Below are the code and all the weights of a small trained network. Each question names an input and a target symbol and asks about switching units off, where a switched-off unit gives its printed mean instead of its output.

import numpy as np


def w(rows, s, z=0):
    codes = np.array(rows[::2]) - 128.0
    scale = np.full(codes.shape[1], s)
    scale[-1] = z or s
    return codes * scale


def norm(h):
    return h / np.sqrt((h * h).mean(-1, keepdims=True) + 1e-5)


def f(y):
    return np.maximum(y, 0)


def softmax(a):
    e = np.exp(a - a.max(-1, keepdims=True))
    return e / e.sum(-1, keepdims=True)


def log_softmax(a):
    a = a - a.max(-1, keepdims=True)
    return a - np.log(np.exp(a).sum(-1, keepdims=True))


def net(x, mask):
    ids = ['αγζθλπστψω'.index(c) for c in x.split()]
    T = len(ids)
    res = E[ids] + P[:T]
    u = 0
    for l in range(3):
        q, k, v = (norm(res) @ M[l].T for M in (Q, K, V))
        z = softmax(np.where(np.tri(T) > 0, q @ k.T / 3**0.5, -1e9)) @ v
        res = res + np.where(mask[u], z, O[l][:, -1]) @ O[l][:, :-1]
        u += 1
        y = f(norm(res) @ A[l][:, :-1].T + A[l][:, -1])
        res = res + np.where(mask[u : u + 12], y, B[l][:, -1]) @ B[l][:, :-1]
        u += 12
    return log_softmax(norm(res)[-1] @ U[:, :-1].T + U[:, -1])


Q, K, V, O, A, B = {}, {}, {}, {}, {}, {}
E = w([
[136,103,79,127,111,205],'α',
[103,88,116,184,143,146],'γ',
[82,223,153,144,110,129],'ζ',
[222,31,217,118,67,194],'θ',
[189,190,166,56,102,115],'λ',
[49,150,218,110,37,113],'π',
[141,254,110,184,145,134],'σ',
[126,95,120,202,103,214],'τ',
[205,157,163,170,221,111],'ψ',
[100,147,75,155,115,57],'ω',
],0.0042)
P = w([
[161,118,176,246,120,5],'0',
[87,173,179,129,125,143],'1',
[109,139,129,122,126,148],'2',
[128,118,84,104,118,128],'3',
[144,106,48,69,112,130],'4',
[152,89,7,42,108,125],'5',
],0.0023)
Q[0] = w([
[130,218,138,143,213,67],'L0H1',
[178,149,252,73,221,163],'L0H1',
[147,7,150,46,57,160],'L0H1',
],0.0037)
K[0] = w([
[216,163,184,110,192,72],'L0H1',
[103,125,176,206,115,3],'L0H1',
[26,100,80,114,5,128],'L0H1',
],0.0039)
V[0] = w([
[193,194,122,195,199,77],'L0H1',
[120,210,96,152,5,131],'L0H1',
[174,203,159,135,128,216],'L0H1',
],0.0023)
O[0] = w([
[86,108,147,4,235,172,254],'L0H1',
[105,228,68,168,189,100,231],'L0H1',
[162,158,37,79,100,72,145],'L0H1',
],0.0028,0.0016)
A[0] = w([
[86,117,106,54,125,147,97],'L0N1',
[151,49,63,129,175,161,109],'L0N2',
[151,51,74,110,79,172,80],'L0N3',
[73,68,121,116,181,131,67],'L0N4',
[4,133,133,85,130,108,55],'L0N5',
[130,174,90,154,83,140,141],'L0N6',
[102,130,105,57,101,193,9],'L0N7',
[101,100,237,132,156,146,8],'L0N8',
[188,57,193,106,146,220,69],'L0N9',
[202,63,135,111,133,95,118],'L0N10',
[188,95,177,48,149,167,86],'L0N11',
[128,59,149,178,52,145,52],'L0N12',
],0.0035,0.0011)
B[0] = w([
[145,134,104,220,172,121,190],'L0N1',
[81,148,218,143,109,122,210],'L0N2',
[112,197,206,176,152,164,201],'L0N3',
[109,91,159,43,185,142,148],'L0N4',
[250,167,68,140,148,60,239],'L0N5',
[149,87,181,95,113,122,244],'L0N6',
[164,104,138,243,120,136,174],'L0N7',
[117,148,127,132,109,233,157],'L0N8',
[133,176,4,55,56,126,207],'L0N9',
[160,161,167,107,108,117,194],'L0N10',
[133,140,125,31,39,123,246],'L0N11',
[189,168,103,62,169,104,192],'L0N12',
],0.0029,0.0014)
Q[1] = w([
[174,111,112,244,103,230],'L1H1',
[51,2,121,208,152,191],'L1H1',
[226,182,65,136,39,163],'L1H1',
],0.0061)
K[1] = w([
[177,152,193,207,101,99],'L1H1',
[169,125,255,150,159,211],'L1H1',
[217,91,120,171,118,21],'L1H1',
],0.0063)
V[1] = w([
[61,168,22,233,13,156],'L1H1',
[61,49,10,32,23,141],'L1H1',
[112,70,4,66,126,82],'L1H1',
],0.0021)
O[1] = w([
[120,110,172,88,198,215,155],'L1H1',
[18,213,179,132,215,146,7],'L1H1',
[4,180,176,119,139,215,166],'L1H1',
],0.0031,0.0015)
A[1] = w([
[143,112,136,147,154,155,118],'L1N1',
[130,41,196,151,100,99,37],'L1N2',
[91,147,130,139,140,188,12],'L1N3',
[120,134,143,81,105,136,93],'L1N4',
[71,102,82,136,126,110,183],'L1N5',
[113,120,44,141,90,146,112],'L1N6',
[129,120,114,66,139,142,3],'L1N7',
[121,121,101,177,91,152,82],'L1N8',
[103,1,143,147,174,140,17],'L1N9',
[97,132,134,197,195,137,64],'L1N10',
[115,168,176,127,158,123,50],'L1N11',
[95,108,110,122,109,153,42],'L1N12',
],0.0059,0.0017)
B[1] = w([
[144,171,165,88,147,146,156],'L1N1',
[149,54,124,209,138,171,169],'L1N2',
[185,143,168,123,48,111,144],'L1N3',
[71,81,83,120,118,97,203],'L1N4',
[160,137,253,175,160,154,254],'L1N5',
[134,167,208,136,151,90,242],'L1N6',
[112,81,112,122,90,61,173],'L1N7',
[70,131,122,114,62,124,172],'L1N8',
[212,220,181,193,247,175,163],'L1N9',
[89,66,98,110,131,193,172],'L1N10',
[81,72,58,134,108,149,163],'L1N11',
[164,172,118,153,93,164,132],'L1N12',
],0.0038,0.0018)
Q[2] = w([
[99,122,205,134,247,87],'L2H1',
[73,149,167,89,177,49],'L2H1',
[78,147,194,156,112,123],'L2H1',
],0.011)
K[2] = w([
[26,157,172,55,209,248],'L2H1',
[44,154,156,2,125,169],'L2H1',
[29,116,180,134,51,217],'L2H1',
],0.005)
V[2] = w([
[3,157,58,161,49,214],'L2H1',
[205,117,122,70,190,254],'L2H1',
[102,173,120,2,29,73],'L2H1',
],0.0025)
O[2] = w([
[181,132,88,178,40,15,4],'L2H1',
[234,149,163,113,191,147,78],'L2H1',
[114,30,102,4,78,98,136],'L2H1',
],0.0034,0.0026)
A[2] = w([
[135,137,92,178,169,93,98],'L2N1',
[101,135,146,94,89,131,133],'L2N2',
[12,128,75,173,175,138,33],'L2N3',
[80,126,74,178,182,165,72],'L2N4',
[125,169,177,149,143,88,131],'L2N5',
[96,53,120,115,77,142,122],'L2N6',
[145,3,95,121,129,157,192],'L2N7',
[100,123,144,180,92,166,97],'L2N8',
[161,127,163,112,174,127,2],'L2N9',
[94,123,105,127,80,90,99],'L2N10',
[164,162,149,99,150,179,77],'L2N11',
[95,68,125,97,105,122,189],'L2N12',
],0.0071,0.0027)
B[2] = w([
[95,151,110,96,157,103,191],'L2N1',
[157,110,175,128,140,97,226],'L2N2',
[2,114,165,95,192,148,216],'L2N3',
[103,126,183,105,81,130,194],'L2N4',
[143,117,99,116,100,177,253],'L2N5',
[104,102,93,173,168,123,189],'L2N6',
[54,138,134,78,107,164,183],'L2N7',
[137,148,104,85,152,92,182],'L2N8',
[141,78,85,123,117,116,158],'L2N9',
[124,82,115,163,111,144,177],'L2N10',
[122,57,119,145,137,89,213],'L2N11',
[143,177,159,168,133,120,218],'L2N12',
],0.007,0.0029)
U = w([
[149,225,172,137,74,171,52],'α',
[189,120,176,183,180,175,231],'γ',
[104,116,35,137,52,127,98],'ζ',
[145,54,165,105,32,216,4],'θ',
[190,142,231,97,125,42,105],'λ',
[98,62,124,216,89,66,141],'π',
[151,199,47,101,172,84,165],'σ',
[165,170,95,119,122,149,221],'τ',
[153,3,82,90,196,108,47],'ψ',
[23,144,164,121,172,146,172],'ω',
],0.011,0.0022)

Each question gives the input, a string of symbols that net reads in full, and the target symbol t.
The units are the heads (3 rows each of Q, K, V and O) and the neurons (one row each of A and B). Each row of codes is followed by its name. A weight is (code - 128) times the scale printed after its matrix; where a second scale follows, it is the last column's (O, A, B and U).
mask holds one flag per unit, layer by layer, with each layer's heads first. A switched-off unit (its flag False) gives its mean, the last column of its rows in O or B, instead of its output. The means were averaged over made-up inputs and are rounded, as every weight is.
A unit's drop is (log p(t) with every unit on - log p(t) with that unit switched off) / (log p(t) with every unit on - log p(t) with every unit switched off).
The circuit of an input: a set's keep is (log p(t) with only the set's units on - log p(t) with every unit switched off) / (log p(t) with every unit on - log p(t) with every unit switched off). Starting from the 12 units with the biggest drops (on a tie, the unit counted first), units are removed one at a time, each time the one whose removal leaves the highest keep (on an exact tie, the one counted first), for as long as the keep stays at least 0.8.
units of the circuit, in order: the units of the circuit, biggest drop first
k most important neurons: the k neurons with the biggest drops, biggest first
k most important neurons of layer l: the k neurons of layer l with the biggest drops, biggest first
input σ ω γ ω, target γ: 2 most important neurons of layer 0	[L0N5, L0N9]
input λ ω ω σ ω λ, target ω: units of the circuit, in order	[L1H1]
input ζ ζ σ τ τ, target ω: 2 most important neurons	[L1N5, L2N7]
input λ γ α, target π: 4 most important neurons of layer 1	[L1N8, L1N5, L1N6, L1N9]
input τ π ω τ ψ σ, target ψ: units of the circuit, in order	[L2N11, L0H1]
input π ω ω ψ ω, target ψ: 4 most important neurons of layer 0	[L0N5, L0N1, L0N11, L0N2]
input ω λ λ ζ, target λ: units of the circuit, in order	[L2H1, L2N2, L2N3]
input ψ α ζ ψ α, target ζ: 3 most important neurons	[L1N8, L2N8, L2N7]
input ω σ ω, target σ: 2 most important neurons	[L0N5, L1N5]
input π λ τ, target σ: 2 most important neurons of layer 0	[L0N11, L0N12]
input ω α θ ω, target α: 2 most important neurons	[L1N5, L2N5]
input ω γ ω α, target α: 2 most important neurons of layer 1	[L1N3, L1N8]
input π θ ω ψ ω α, target σ: 3 most important neurons	[L2N8, L1N6, L1N2]
input ψ λ λ α, target ζ: 2 most important neurons of layer 2	[L2N8, L2N3]
input σ σ ζ ω λ ω, target λ: 2 most important neurons	[L1N5, L2N3]
input σ π λ σ τ, target ψ: 2 most important neurons	[L2N8, L0N12]
input ω θ ψ ω λ ψ, target ω: most important neuron	[L2N7]
input τ τ ψ ω λ λ, target λ: 4 most important neurons	[L2N2, L2N3, L2N12, L2N5]
input π ω σ τ ω τ, target σ: 4 most important neurons of layer 1	[L1N6, L1N8, L1N5, L1N2]
input α ω ζ ω, target ζ: 4 most important neurons	[L1N11, L2N5, L1N5, L1N6]
input λ ω ω ψ ζ λ, target ω: 2 most important neurons	[L2N7, L1N4]
input ζ σ ψ, target ψ: most important neuron of layer 2	[L2N11]
input λ ω ω π ω, target π: 2 most important neurons of layer 0	[L0N5, L0N8]
input ψ ω π λ ζ, target π: 2 most important neurons	[L2N10, L1N6]
input ω τ ω π ψ λ, target λ: 2 most important neurons	[L2N2, L2N12]
input π ω π ψ θ ω, target π: 4 most important neurons of layer 0	[L0N8, L0N3, L0N1, L0N7]
